Below is a small trained network, with its code and all its weights. Each question gives an input and a target symbol and asks what happens when units are switched off, that is, made to give their printed mean instead of their output.

import numpy as np


def w(rows, s, z=0):
    codes = np.array(rows[::2]) - 128.0
    scale = np.full(codes.shape[1], s)
    scale[-1] = z or s
    return codes * scale


def f(y):
    return y / 2 * (1 + np.tanh(0.7978845608 * (y + 0.044715 * y**3)))


def softmax(a):
    e = np.exp(a - a.max(-1, keepdims=True))
    return e / e.sum(-1, keepdims=True)


def log_softmax(a):
    a = a - a.max(-1, keepdims=True)
    return a - np.log(np.exp(a).sum(-1, keepdims=True))


def net(x, mask):
    ids = ['ΓΛΞΨβδεζηθμ'.index(c) for c in x.split()]
    T = len(ids)
    res = E[ids] + P[:T]
    u = 0
    for l in range(2):
        q, k, v = (res @ M[l].T for M in (Q, K, V))
        z = softmax(np.where(np.tri(T) > 0, q @ k.T / 4**0.5, -1e9)) @ v
        res = res + np.where(mask[u], z, O[l][:, -1]) @ O[l][:, :-1]
        u += 1
        y = f(res @ A[l][:, :-1].T + A[l][:, -1])
        res = res + np.where(mask[u : u + 4], y, B[l][:, -1]) @ B[l][:, :-1]
        u += 4
    return log_softmax(res[-1] @ U[:, :-1].T + U[:, -1])


Q, K, V, O, A, B = {}, {}, {}, {}, {}, {}
E = w([
[132,112,129,102,117],'Γ',
[116,107,151,79,119],'Λ',
[121,116,127,111,114],'Ξ',
[133,133,63,42,169],'Ψ',
[83,90,150,77,124],'β',
[77,104,156,139,219],'δ',
[129,101,115,84,121],'ε',
[166,83,173,130,27],'ζ',
[181,154,255,194,64],'η',
[124,226,152,131,176],'θ',
[170,72,73,153,154],'μ',
],0.022)
P = w([
[253,105,75,124,9],'0',
[205,63,208,62,134],'1',
[235,133,186,86,91],'2',
[227,107,169,89,154],'3',
[220,124,148,108,147],'4',
[212,141,149,148,143],'5',
[220,145,147,150,139],'6',
[208,144,144,171,147],'7',
[214,138,129,180,152],'8',
[187,150,121,193,152],'9',
[212,146,110,179,171],'10',
[175,162,122,224,167],'11',
[228,118,97,128,180],'12',
[208,129,101,145,153],'13',
],0.005)
Q[0] = w([
[147,142,150,120,83],'L0H1',
[132,113,252,53,145],'L0H1',
[178,131,77,188,103],'L0H1',
[164,170,214,130,143],'L0H1',
],0.011)
K[0] = w([
[118,147,125,169,114],'L0H1',
[91,177,40,132,204],'L0H1',
[122,106,175,8,72],'L0H1',
[105,105,103,151,148],'L0H1',
],0.013)
V[0] = w([
[124,138,203,72,2],'L0H1',
[193,224,60,165,72],'L0H1',
[29,234,72,154,203],'L0H1',
[68,166,112,79,132],'L0H1',
],0.0062)
O[0] = w([
[137,117,176,21,111,123],'L0H1',
[163,175,92,82,108,4],'L0H1',
[55,236,126,254,12,22],'L0H1',
[93,146,126,73,75,119],'L0H1',
],0.0085,0.0031)
A[0] = w([
[91,125,135,150,151,102],'L0N1',
[129,149,83,118,244,96],'L0N2',
[59,145,190,95,236,125],'L0N3',
[68,153,2,127,138,4],'L0N4',
],0.0079,0.0036)
B[0] = w([
[175,215,47,180,95,136],'L0N1',
[28,219,196,214,219,223],'L0N2',
[83,207,70,199,1,252],'L0N3',
[86,164,177,101,174,113],'L0N4',
],0.0056,0.0044)
Q[1] = w([
[120,90,167,154,116],'L1H1',
[108,151,124,128,114],'L1H1',
[205,185,103,139,189],'L1H1',
[69,254,130,118,139],'L1H1',
],0.0085)
K[1] = w([
[94,94,86,119,63],'L1H1',
[170,205,69,164,114],'L1H1',
[99,124,47,15,242],'L1H1',
[2,221,178,157,183],'L1H1',
],0.0077)
V[1] = w([
[61,95,118,128,79],'L1H1',
[125,157,32,119,133],'L1H1',
[2,216,135,109,168],'L1H1',
[191,148,101,178,133],'L1H1',
],0.0088)
O[1] = w([
[87,101,14,147,123,104],'L1H1',
[213,75,84,134,164,4],'L1H1',
[103,250,90,158,134,1],'L1H1',
[207,100,198,176,120,86],'L1H1',
],0.011,0.0053)
A[1] = w([
[109,194,244,124,117,125],'L1N1',
[175,27,98,155,2,48],'L1N2',
[165,146,170,209,198,3],'L1N3',
[167,147,209,108,204,11],'L1N4',
],0.0066,0.0037)
B[1] = w([
[234,78,93,170,69,214],'L1N1',
[64,247,132,148,182,254],'L1N2',
[155,68,114,126,75,182],'L1N3',
[65,135,106,158,121,174],'L1N4',
],0.011,0.0077)
U = w([
[148,135,186,112,153,46],'Γ',
[142,125,152,77,115,92],'Λ',
[160,134,168,90,152,142],'Ξ',
[157,209,157,65,204,141],'Ψ',
[82,90,91,80,48,215],'β',
[74,104,147,197,171,155],'δ',
[132,118,151,99,114,127],'ε',
[42,192,254,116,98,60],'ζ',
[150,68,220,149,56,2],'η',
[167,218,182,70,73,129],'θ',
[185,71,167,168,228,200],'μ',
],0.008,0.0056)

Each question gives the input, a string of symbols that net reads in full, and the target symbol t.
The units are the heads (4 rows each of Q, K, V and O) and the neurons (one row each of A and B). Each row of codes is followed by its name. A weight is (code - 128) times the scale printed after its matrix; where a second scale follows, it is the last column's (O, A, B and U).
mask holds one flag per unit, layer by layer, with each layer's heads first. A switched-off unit (its flag False) gives its mean, the last column of its rows in O or B, instead of its output. The means were averaged over made-up inputs and are rounded, as every weight is.
A unit's drop is (log p(t) with every unit on - log p(t) with that unit switched off) / (log p(t) with every unit on - log p(t) with every unit switched off).
The circuit of an input: a set's keep is (log p(t) with only the set's units on - log p(t) with every unit switched off) / (log p(t) with every unit on - log p(t) with every unit switched off). Starting from all 10 units, units are removed one at a time, each time the one whose removal leaves the highest keep (on an exact tie, the one counted first), for as long as the keep stays at least 0.8.
units of the circuit, in order: the units of the circuit, biggest drop first
k most important neurons: the k neurons with the biggest drops, biggest first
k most important neurons of layer l: the k neurons of layer l with the biggest drops, biggest first
input Ξ β Ξ η Λ Ξ ε η η Λ, target η: units of the circuit, in order	L1H1, L1N2
input η β Λ δ β β η δ Γ Ψ, target Ψ: units of the circuit, in order	L0N2, L1H1
input μ β β, target μ: units of the circuit, in order	L0H1, L1H1
input η Λ β Γ, target η: units of the circuit, in order	L1H1, L0H1, L1N1
input Ξ δ ζ β, target ζ: 3 most important neurons	L0N2, L1N2, L1N1
input ζ θ μ Γ β θ Γ, target ζ: 3 most important neurons	L1N2, L0N2, L0N3
input β θ μ δ Ξ ζ η δ β, target η: 2 most important neurons	L1N1, L1N2
input ζ β μ δ, target δ: units of the circuit, in order	L0H1, L0N3
input ζ ζ β β, target ζ: units of the circuit, in order	L1N2, L1H1, L0N2, L0H1
input η β β, target η: units of the circuit, in order	L1N1, L1H1
input β Ψ β β Γ, target β: most important neuron of layer 0	L0N2
input δ θ μ η δ Ξ Ψ Ψ, target Ψ: units of the circuit, in order	L1H1, L0N2
input η θ β δ δ β δ Λ θ Ξ, target η: 4 most important neurons	L0N2, L0N3, L1N1, L1N2
input β η Λ, target η: units of the circuit, in order	L1H1, L1N1, L1N2
input ζ Λ μ Γ Λ Ξ, target ζ: 3 most important neurons	L1N2, L0N2, L1N4
input ζ β ζ ζ β θ Γ μ β ζ β Ξ, target ζ: most important neuron	L1N2
input β η β ζ η, target η: 2 most important neurons	L1N1, L0N3
input η Λ η δ Γ η Γ, target η: 2 most important neurons	L1N1, L0N3
input μ β η μ ζ Ξ ζ Ψ ζ Γ ζ, target ζ: 2 most important neurons	L1N2, L0N2
input β ε Γ β, target β: 2 most important neurons	L1N2, L0N3
